Below is a small trained network, with its code and all its weights. Each question gives an input and a target symbol and asks what happens when units are switched off, that is, made to give their printed mean instead of their output.

import numpy as np


def w(rows, s, z=0):
    codes = np.array(rows[::2]) - 128.0
    scale = np.full(codes.shape[1], s)
    scale[-1] = z or s
    return codes * scale


def f(y):
    return np.maximum(y, 0)


def softmax(a):
    e = np.exp(a - a.max(-1, keepdims=True))
    return e / e.sum(-1, keepdims=True)


def log_softmax(a):
    a = a - a.max(-1, keepdims=True)
    return a - np.log(np.exp(a).sum(-1, keepdims=True))


def net(x, mask):
    ids = ['βγεηθλπφψω'.index(c) for c in x.split()]
    T = len(ids)
    res = E[ids] + P[:T]
    r = res
    for j in range(2):
        rows = slice(2 * j, 2 * j + 2)
        q, k, v = (r @ M[0][rows].T for M in (Q, K, V))
        z = softmax(np.where(np.tri(T) > 0, q @ k.T / 2**0.5, -1e9)) @ v
        o = O[0][rows]
        res = res + np.where(mask[j], z, o[:, -1]) @ o[:, :-1]
    y = f(res @ A[0][:, :-1].T + A[0][:, -1])
    res = res + np.where(mask[2:26], y, B[0][:, -1]) @ B[0][:, :-1]
    return log_softmax(res[-1] @ U[:, :-1].T + U[:, -1])


Q, K, V, O, A, B = {}, {}, {}, {}, {}, {}
E = w([
[59,102,110,85,107,190,149],'β',
[141,86,70,143,167,172,137],'γ',
[152,209,194,132,196,148,198],'ε',
[152,236,48,133,166,72,138],'η',
[117,182,73,54,124,101,117],'θ',
[92,75,89,250,107,156,80],'λ',
[53,143,7,149,115,122,175],'π',
[130,214,114,201,95,65,144],'φ',
[148,105,181,17,140,114,105],'ψ',
[176,110,81,165,77,135,167],'ω',
],0.022)
P = w([
[89,148,131,6,117,90,108],'0',
[90,103,118,52,124,78,124],'1',
[108,113,128,91,132,103,115],'2',
[114,122,125,119,144,120,111],'3',
[119,127,124,148,153,132,111],'4',
[124,131,124,172,161,147,109],'5',
[128,131,122,200,168,156,111],'6',
[126,135,120,220,176,164,108],'7',
],0.017)
Q[0] = w([
[63,120,253,25,158,191,94],'head 0',
[253,255,240,125,205,20,229],'head 0',
[131,244,85,109,119,23,123],'head 1',
[233,196,207,105,148,95,131],'head 1',
],0.0063)
K[0] = w([
[62,72,195,89,227,152,59],'head 0',
[151,180,242,149,195,16,141],'head 0',
[55,184,114,124,122,2,111],'head 1',
[143,133,210,107,176,97,161],'head 1',
],0.0081)
V[0] = w([
[185,57,112,190,142,222,192],'head 0',
[154,204,27,231,177,131,132],'head 0',
[47,133,151,98,105,146,173],'head 1',
[200,98,83,128,1,142,163],'head 1',
],0.0063)
O[0] = w([
[116,240,120,45,70,141,83,6],'head 0',
[118,61,148,22,132,100,145,186],'head 0',
[108,132,139,130,68,182,145,217],'head 1',
[169,254,219,100,218,247,75,200],'head 1',
],0.0068,0.0022)
A[0] = w([
[92,138,122,93,38,124,171,148],'neuron 0',
[95,114,233,17,123,122,150,117],'neuron 1',
[137,175,167,120,176,177,63,126],'neuron 2',
[150,112,163,212,143,122,162,38],'neuron 3',
[104,189,108,168,131,99,80,116],'neuron 4',
[79,106,142,180,112,157,84,64],'neuron 5',
[143,173,185,112,64,51,79,133],'neuron 6',
[118,153,48,165,121,144,127,96],'neuron 7',
[96,115,146,187,119,151,166,107],'neuron 8',
[183,224,134,170,156,127,139,1],'neuron 9',
[114,57,172,3,160,139,68,145],'neuron 10',
[188,119,119,82,169,105,89,148],'neuron 11',
[147,103,83,177,127,106,86,135],'neuron 12',
[108,82,115,137,125,106,191,80],'neuron 13',
[102,182,90,90,87,71,144,104],'neuron 14',
[144,173,142,177,112,188,153,88],'neuron 15',
[135,137,96,55,110,123,175,141],'neuron 16',
[223,147,171,177,115,116,122,84],'neuron 17',
[122,115,149,134,104,131,154,59],'neuron 18',
[137,64,99,82,141,162,74,164],'neuron 19',
[185,78,99,199,137,178,161,67],'neuron 20',
[179,44,157,71,105,132,122,148],'neuron 21',
[120,149,83,114,145,168,140,159],'neuron 22',
[126,145,166,79,174,147,106,120],'neuron 23',
],0.014,0.0083)
B[0] = w([
[101,120,141,55,151,129,110,210],'neuron 0',
[118,55,174,113,65,64,135,165],'neuron 1',
[166,84,77,86,82,116,139,196],'neuron 2',
[174,86,104,91,128,191,79,154],'neuron 3',
[113,126,120,88,144,137,161,160],'neuron 4',
[175,161,147,129,102,100,164,167],'neuron 5',
[82,187,90,72,110,152,132,151],'neuron 6',
[147,100,131,139,148,68,103,213],'neuron 7',
[171,145,97,149,119,116,96,176],'neuron 8',
[142,61,92,122,37,78,145,151],'neuron 9',
[66,148,150,106,137,79,104,185],'neuron 10',
[155,192,78,161,118,107,136,194],'neuron 11',
[140,170,187,82,129,150,143,195],'neuron 12',
[125,170,137,171,150,155,97,190],'neuron 13',
[94,109,87,150,86,134,179,202],'neuron 14',
[91,133,127,163,153,127,66,197],'neuron 15',
[178,94,171,106,148,137,151,223],'neuron 16',
[87,123,139,230,152,155,55,166],'neuron 17',
[141,137,138,138,142,121,117,129],'neuron 18',
[157,184,147,126,126,122,145,218],'neuron 19',
[50,138,126,92,104,106,169,186],'neuron 20',
[156,113,9,98,153,110,124,168],'neuron 21',
[142,109,166,131,150,132,126,254],'neuron 22',
[104,126,148,85,158,125,153,159],'neuron 23',
],0.013,0.0072)
U = w([
[68,126,174,91,121,144,23,117],'β',
[48,186,60,151,35,161,148,124],'γ',
[158,208,136,143,251,212,90,254],'ε',
[163,138,70,177,107,80,159,17],'η',
[109,142,105,50,54,57,186,203],'θ',
[76,61,68,138,164,142,134,40],'λ',
[125,114,60,144,69,4,2,21],'π',
[154,73,173,177,74,79,150,80],'φ',
[220,94,25,100,61,196,103,162],'ψ',
[176,192,161,199,46,107,76,157],'ω',
],0.0078,0.0059)

Each question gives the input, a string of symbols that net reads in full, and the target symbol t.
The units are the heads (2 rows each of Q, K, V and O) and the neurons (one row each of A and B). Each row of codes is followed by its name. A weight is (code - 128) times the scale printed after its matrix; where a second scale follows, it is the last column's (O, A, B and U).
mask holds one flag per unit, heads first, then neurons. A switched-off unit (its flag False) gives its mean, the last column of its rows in O or B, instead of its output. The means were averaged over made-up inputs and are rounded, as every weight is.
A unit's drop is (log p(t) with every unit on - log p(t) with that unit switched off) / (log p(t) with every unit on - log p(t) with every unit switched off).
The circuit of an input: a set's keep is (log p(t) with only the set's units on - log p(t) with every unit switched off) / (log p(t) with every unit on - log p(t) with every unit switched off). Starting from the 12 units with the biggest drops (on a tie, the unit counted first), units are removed one at a time, each time the one whose removal leaves the highest keep (on an exact tie, the one counted first), for as long as the keep stays at least 0.8.
units of the circuit, in order: the units of the circuit, biggest drop first
unit that matters most: the unit with the biggest drop
k most important neurons: the k neurons with the biggest drops, biggest first
heads that matter: for each layer, one digit per head in row order, 1 if its drop is at least 0.15 and else 0, layers parted by /
drop of u: that unit's drop, to one decimal
input φ ψ θ ω ω π, target θ: units of the circuit, in order -> (head 0)
input ω π λ, target ω: units of the circuit, in order -> (neuron 5; neuron 12)
input η ε β ω β, target ε: units of the circuit, in order -> (head 0; neuron 14)
input ω ω λ ω ω ω β, target θ: units of the circuit, in order -> (neuron 2; head 0; head 1; neuron 10)
input φ β θ γ β φ η, target θ: units of the circuit, in order -> (neuron 9; neuron 4)
input ω β β β ψ, target π: units of the circuit, in order -> (neuron 10; neuron 21)
input ω β λ β ε, target θ: units of the circuit, in order -> (head 0; neuron 1)
input φ ψ λ ω φ θ ω γ, target θ: 2 most important neurons -> (neuron 2; neuron 20)
input ω γ η, target η: heads that matter -> 11
input θ η β ε ω, target θ: units of the circuit, in order -> (head 0; neuron 0)
input ω ω β θ ω ω, target π: units of the circuit, in order -> (head 1; neuron 9; neuron 15; neuron 7)
input θ β η, target η: units of the circuit, in order -> (head 0; neuron 11; neuron 0; neuron 20)
input β φ γ ψ φ β λ, target θ: heads that matter -> 00
input β ω ψ ω ω ω ψ, target ψ: units of the circuit, in order -> (neuron 2)
input ω γ φ β φ, target ε: units of the circuit, in order -> (neuron 2; neuron 3; neuron 1)
input ψ ω ψ, target ε: heads that matter -> 10
input ω ω β ω ω β ω, target π: heads that matter -> 01
input ψ ω β λ ω, target ε: heads that matter -> 11
input η ω ω ω φ ε β, target θ: 3 most important neurons -> (neuron 2; neuron 5; neuron 17)
input λ ω ω β ω π η, target θ: unit that matters most -> neuron 14
input φ θ π θ λ, target ω: heads that matter -> 10
input φ ω β ω γ γ ψ, target θ: 2 most important neurons -> (neuron 23; neuron 15)
input β η β β ψ φ, target θ: drop of head 0 -> 0.8
input η ω β ω β β ω θ, target θ: drop of neuron 13 -> 0.1
input β β ω η ψ ω ω π, target θ: drop of neuron 14 -> 0.3
input λ θ β β, target ε: drop of neuron 23 -> 0.0
input ψ φ η ε, target φ: unit that matters most -> neuron 1
